Below are the code and all the weights of a small trained network. Each question names an input and a class and asks about switching units off, where a switched-off unit gives its printed mean instead of its output.

import numpy as np


def w(rows, s, z=0):
    codes = np.array(rows[::2]) - 128.0
    scale = np.full(codes.shape[1], s)
    scale[-1] = z or s
    return codes * scale


def f(y):
    return np.maximum(y, 0)


def log_softmax(a):
    a = a - a.max(-1, keepdims=True)
    return a - np.log(np.exp(a).sum(-1, keepdims=True))


def net(x, mask):
    res = np.array(x, float).reshape(1, 7) / 4 @ E
    y = f(res @ A[0][:, :-1].T + A[0][:, -1])
    res = res + np.where(mask, y, B[0][:, -1]) @ B[0][:, :-1]
    return log_softmax(res[-1] @ U[:, :-1].T + U[:, -1])


A, B = {}, {}
E = w([
[161,76,112,254,109,122,176,107,197,89,175],'x0',
[128,123,143,137,122,133,115,137,152,133,109],'x1',
[126,125,132,137,128,130,123,118,115,133,137],'x2',
[94,191,197,103,162,202,174,101,154,98,159],'x3',
[205,173,165,99,68,81,134,71,107,73,105],'x4',
[134,125,122,109,132,127,131,142,116,111,150],'x5',
[116,137,122,130,127,118,121,115,145,130,120],'x6',
],0.014)
A[0] = w([
[92,186,197,54,189,178,148,110,106,139,99,136],'N1',
[170,60,63,170,89,78,129,136,173,120,137,142],'N2',
[223,195,223,122,43,36,111,61,93,54,113,153],'N3',
[124,87,71,75,123,85,93,136,82,165,42,187],'N4',
[164,10,47,196,50,111,145,124,125,106,121,140],'N5',
[241,117,127,112,64,61,144,91,125,113,123,143],'N6',
[175,211,194,63,60,114,126,56,73,116,75,114],'N7',
[102,207,242,44,141,200,123,83,98,131,112,154],'N8',
[129,129,186,183,139,199,231,88,217,56,196,44],'N9',
[170,197,193,96,69,88,142,76,103,61,78,149],'N10',
[75,63,30,167,140,146,172,167,185,181,145,181],'N11',
[134,108,105,72,154,118,81,157,70,146,49,189],'N12',
[193,84,112,176,24,101,129,90,124,68,110,131],'N13',
[161,8,46,169,161,58,138,93,151,173,174,127],'N14',
[97,132,162,153,123,169,200,99,235,53,179,86],'N15',
[2,135,98,172,216,171,156,178,103,151,104,246],'N16',
[146,117,76,96,99,90,48,164,110,159,101,170],'N17',
[147,119,121,135,94,92,103,105,158,104,80,113],'N18',
[71,44,30,179,182,132,132,183,147,139,165,194],'N19',
[123,71,19,167,72,125,147,158,150,197,177,157],'N20',
[116,139,92,94,82,62,43,183,52,208,67,198],'N21',
[40,138,68,174,208,154,142,233,147,217,170,253],'N22',
],0.0073,0.0061)
B[0] = w([
[93,140,198,104,193,123,134,181,184,136,108,214],'N1',
[135,158,109,152,153,47,144,154,152,109,79,193],'N2',
[153,100,78,216,89,77,203,206,143,131,145,252],'N3',
[196,77,107,157,71,188,103,46,96,171,152,209],'N4',
[124,132,116,129,193,41,121,168,147,101,56,209],'N5',
[106,179,83,156,85,147,189,153,126,77,108,206],'N6',
[160,83,167,158,129,91,152,172,224,181,133,229],'N7',
[119,123,227,136,189,102,175,198,224,179,162,237],'N8',
[208,80,87,113,11,186,102,38,24,210,181,207],'N9',
[163,78,129,174,112,85,194,164,220,190,154,224],'N10',
[172,100,170,89,155,101,90,117,132,152,126,204],'N11',
[86,145,133,115,55,155,137,69,81,184,155,209],'N12',
[71,166,45,176,136,134,174,165,134,62,83,201],'N13',
[164,69,132,135,201,52,109,166,152,138,109,197],'N14',
[168,97,90,107,62,174,106,60,75,177,154,194],'N15',
[125,147,160,30,176,185,104,88,129,149,66,221],'N16',
[171,117,84,141,79,128,102,115,87,166,145,196],'N17',
[128,153,140,154,125,137,147,148,93,88,140,159],'N18',
[145,61,214,62,155,56,96,127,128,133,124,212],'N19',
[209,97,174,152,178,65,111,143,127,136,96,191],'N20',
[164,108,95,143,50,192,130,44,90,206,173,234],'N21',
[125,95,180,1,176,164,63,76,111,170,121,237],'N22',
],0.0076,0.016)
U = w([
[155,128,132,100,107,160,95,70,41,148,140,249],'0',
[148,126,172,133,176,73,143,166,160,136,132,58],'1',
[149,138,95,165,37,150,168,116,103,146,177,148],'2',
[115,155,74,165,127,101,154,164,111,18,80,24],'3',
[6,165,170,91,183,187,140,138,131,128,129,153],'4',
],0.013,0.0014)

Each question gives the input, the list of numbers given to net, and the class t.
The units are the neurons (one row each of A and B). Each row of codes is followed by its name. A weight is (code - 128) times the scale printed after its matrix; where a second scale follows, it is the last column's (A, B and U).
mask holds one flag per neuron, in row order. A switched-off neuron (its flag False) gives its mean, the last column of its row in B, instead of its output. The means were averaged over made-up inputs and are rounded, as every weight is.
A unit's drop is (log p(t) with every unit on - log p(t) with that unit switched off) / (log p(t) with every unit on - log p(t) with every unit switched off).
most important unit: the unit with the biggest drop
top k neurons: the k neurons with the biggest drops, biggest first
drop when u is switched off: that unit's drop, to one decimal
input [7,6,6,-6,1,0,-1], class 3: most important unit : N13
input [-8,2,-4,1,-7,4,-3], class 4: top 3 neurons : (N1 N9 N8)
input [-8,-7,-4,0,7,2,4], class 2: top 3 neurons : (N21 N12 N4)
input [7,-2,2,3,1,-7,3], class 2: top 2 neurons : (N22 N9)
input [1,-8,5,-8,6,-5,-6], class 3: top 2 neurons : (N5 N13)
input [6,6,1,0,7,-5,2], class 3: top 3 neurons : (N13 N21 N5)
input [-5,-6,5,-8,1,6,5], class 2: top 2 neurons : (N22 N16)
input [0,7,2,2,-7,4,-6], class 4: top 2 neurons : (N21 N4)
input [1,5,2,7,-2,2,-1], class 0: top 2 neurons : (N9 N15)
input [0,-2,0,1,-2,-1,-8], class 4: top 3 neurons : (N9 N21 N4)
input [1,-6,5,4,-2,-5,-2], class 0: drop when N9 is switched off : 0.3
input [8,5,5,-3,2,8,-7], class 3: drop when N13 is switched off : 0.1
input [-7,0,-7,1,-1,-3,8], class 4: drop when N9 is switched off : 0.4
input [5,1,-8,2,-7,1,-3], class 0: top neuron : (N9)
